Below is a small trained network, with its code and all its weights. Each question gives an input and a class and asks what happens when units are switched off, that is, made to give their printed mean instead of their output.

import numpy as np


def w(rows, s, z=0):
    codes = np.array(rows[::2]) - 128.0
    scale = np.full(codes.shape[1], s)
    scale[-1] = z or s
    return codes * scale


def f(y):
    return y / 2 * (1 + np.tanh(0.7978845608 * (y + 0.044715 * y**3)))


def log_softmax(a):
    a = a - a.max(-1, keepdims=True)
    return a - np.log(np.exp(a).sum(-1, keepdims=True))


def net(x, mask):
    res = np.array(x, float).reshape(1, 6) / 4 @ E
    y = f(res @ A[0][:, :-1].T + A[0][:, -1])
    res = res + np.where(mask, y, B[0][:, -1]) @ B[0][:, :-1]
    return log_softmax(res[-1] @ U[:, :-1].T + U[:, -1])


A, B = {}, {}
E = w([
[67,44,188,185,113],'x0',
[126,138,135,125,125],'x1',
[181,81,142,80,28],'x2',
[44,121,125,2,128],'x3',
[182,112,230,76,204],'x4',
[129,129,127,128,130],'x5',
],0.0073)
A[0] = w([
[215,113,99,206,152,92],'N0',
[208,169,149,201,127,53],'N1',
[202,120,111,90,61,4],'N2',
[183,110,184,95,181,9],'N3',
[77,129,122,58,125,25],'N4',
[71,153,99,166,249,32],'N5',
[175,111,189,92,183,37],'N6',
[251,124,143,218,91,107],'N7',
[229,36,125,89,18,9],'N8',
[72,130,128,51,126,49],'N9',
[75,121,104,59,146,11],'N10',
[65,195,41,201,37,61],'N11',
[82,166,106,164,219,13],'N12',
[75,77,168,167,131,31],'N13',
[44,21,171,173,150,114],'N14',
[74,102,103,52,138,97],'N15',
[185,124,197,92,181,11],'N16',
[79,168,104,198,244,39],'N17',
[209,211,62,58,161,27],'N18',
[81,87,19,159,78,117],'N19',
[42,43,185,171,121,2],'N20',
[79,204,141,169,186,41],'N21',
[74,118,130,50,145,95],'N22',
[76,123,116,54,118,25],'N23',
[167,254,69,74,176,58],'N24',
[69,171,26,147,55,53],'N25',
],0.0079,0.0042)
B[0] = w([
[24,170,130,166,124,194],'N0',
[58,138,132,172,133,173],'N1',
[94,21,97,129,105,143],'N2',
[132,100,164,155,172,138],'N3',
[72,126,144,175,124,145],'N4',
[116,64,107,31,98,195],'N5',
[148,113,180,151,163,147],'N6',
[23,169,128,141,112,228],'N7',
[77,36,108,51,151,194],'N8',
[65,150,141,193,125,159],'N9',
[70,119,132,165,117,144],'N10',
[156,119,193,123,188,254],'N11',
[104,56,105,80,118,166],'N12',
[164,83,97,177,97,143],'N13',
[200,136,92,165,79,215],'N14',
[78,170,144,176,124,176],'N15',
[145,92,199,158,175,145],'N16',
[101,89,107,71,115,211],'N17',
[165,78,135,254,87,190],'N18',
[166,126,207,119,205,232],'N19',
[198,112,116,206,84,173],'N20',
[102,55,118,87,117,164],'N21',
[79,175,126,185,126,175],'N22',
[66,129,141,179,133,150],'N23',
[181,65,104,208,71,213],'N24',
[154,90,187,146,190,224],'N25',
],0.0094,0.0052)
U = w([
[150,125,200,136,203,68],'0',
[50,172,125,160,114,73],'1',
[186,115,94,177,65,86],'2',
[100,77,96,64,110,87],'3',
[138,164,127,111,127,254],'4',
[136,157,127,112,124,240],'5',
[168,250,90,70,122,82],'6',
],0.014,0.013)

Each question gives the input, the list of numbers given to net, and the class t.
The units are the neurons (one row each of A and B). Each row of codes is followed by its name. A weight is (code - 128) times the scale printed after its matrix; where a second scale follows, it is the last column's (A, B and U).
mask holds one flag per neuron, in row order. A switched-off neuron (its flag False) gives its mean, the last column of its row in B, instead of its output. The means were averaged over made-up inputs and are rounded, as every weight is.
A unit's drop is (log p(t) with every unit on - log p(t) with that unit switched off) / (log p(t) with every unit on - log p(t) with every unit switched off).
The circuit of an input: a set's keep is (log p(t) with only the set's units on - log p(t) with every unit switched off) / (log p(t) with every unit on - log p(t) with every unit switched off). Starting from the 12 units with the biggest drops (on a tie, the unit counted first), units are removed one at a time, each time the one whose removal leaves the highest keep (on an exact tie, the one counted first), for as long as the keep stays at least 0.8.
units of the circuit, in order: the units of the circuit, biggest drop first
unit that matters most: the unit with the biggest drop
k most important neurons: the k neurons with the biggest drops, biggest first
drop of u: that unit's drop, to one decimal
input [6,-8,7,-6,-5,1], class 4: units of the circuit, in order	(N19, N24)
input [7,2,-3,-6,3,-7], class 2: 3 most important neurons	(N14, N20, N13)
input [3,-3,-8,7,-5,4], class 3: unit that matters most	N5
input [-5,6,-1,-7,5,5], class 1: units of the circuit, in order	(N7, N0)
input [1,-2,-7,3,-6,6], class 3: 2 most important neurons	(N5, N17)
input [-5,3,-7,-3,-7,0], class 0: units of the circuit, in order	(N11, N25)
input [5,-3,-3,5,-6,2], class 0: units of the circuit, in order	(N19, N25)
input [8,-4,-6,2,-2,0], class 2: units of the circuit, in order	(N14, N20)
input [-6,4,6,5,5,-1], class 2: units of the circuit, in order	(N18, N24)
input [-5,-2,-4,-7,-3,-3], class 1: 3 most important neurons	(N0, N7, N1)
input [-7,-2,-3,-2,-4,-4], class 2: 2 most important neurons	(N24, N18)
input [7,-7,6,4,-2,-5], class 2: units of the circuit, in order	(N20, N14)
input [-7,7,-2,3,4,-1], class 2: units of the circuit, in order	(N24, N18)
input [2,-4,-7,-6,-8,-8], class 0: units of the circuit, in order	(N11)
input [7,-5,5,3,-7,6], class 0: units of the circuit, in order	(N19, N25)
input [8,6,1,5,-7,0], class 2: 2 most important neurons	(N14, N20)
input [-4,7,-8,0,-7,-2], class 3: 4 most important neurons	(N5, N17, N12, N21)
input [2,-5,-3,-4,-7,-4], class 0: 2 most important neurons	(N11, N19)
input [5,3,-6,-4,3,-7], class 5: 2 most important neurons	(N24, N8)
input [7,6,-7,-4,-3,6], class 2: units of the circuit, in order	(N14)
input [-5,5,7,3,7,7], class 0: 3 most important neurons	(N16, N6, N3)
input [-5,3,8,1,-2,7], class 3: 2 most important neurons	(N8, N2)
input [4,6,-1,-6,-6,2], class 0: 3 most important neurons	(N11, N19, N25)
input [-5,7,-5,7,-3,2], class 1: drop of N10	0.1
input [0,0,-2,3,-4,-2], class 0: drop of N7	0.2
input [8,8,6,-2,5,-3], class 2: drop of N20	0.3
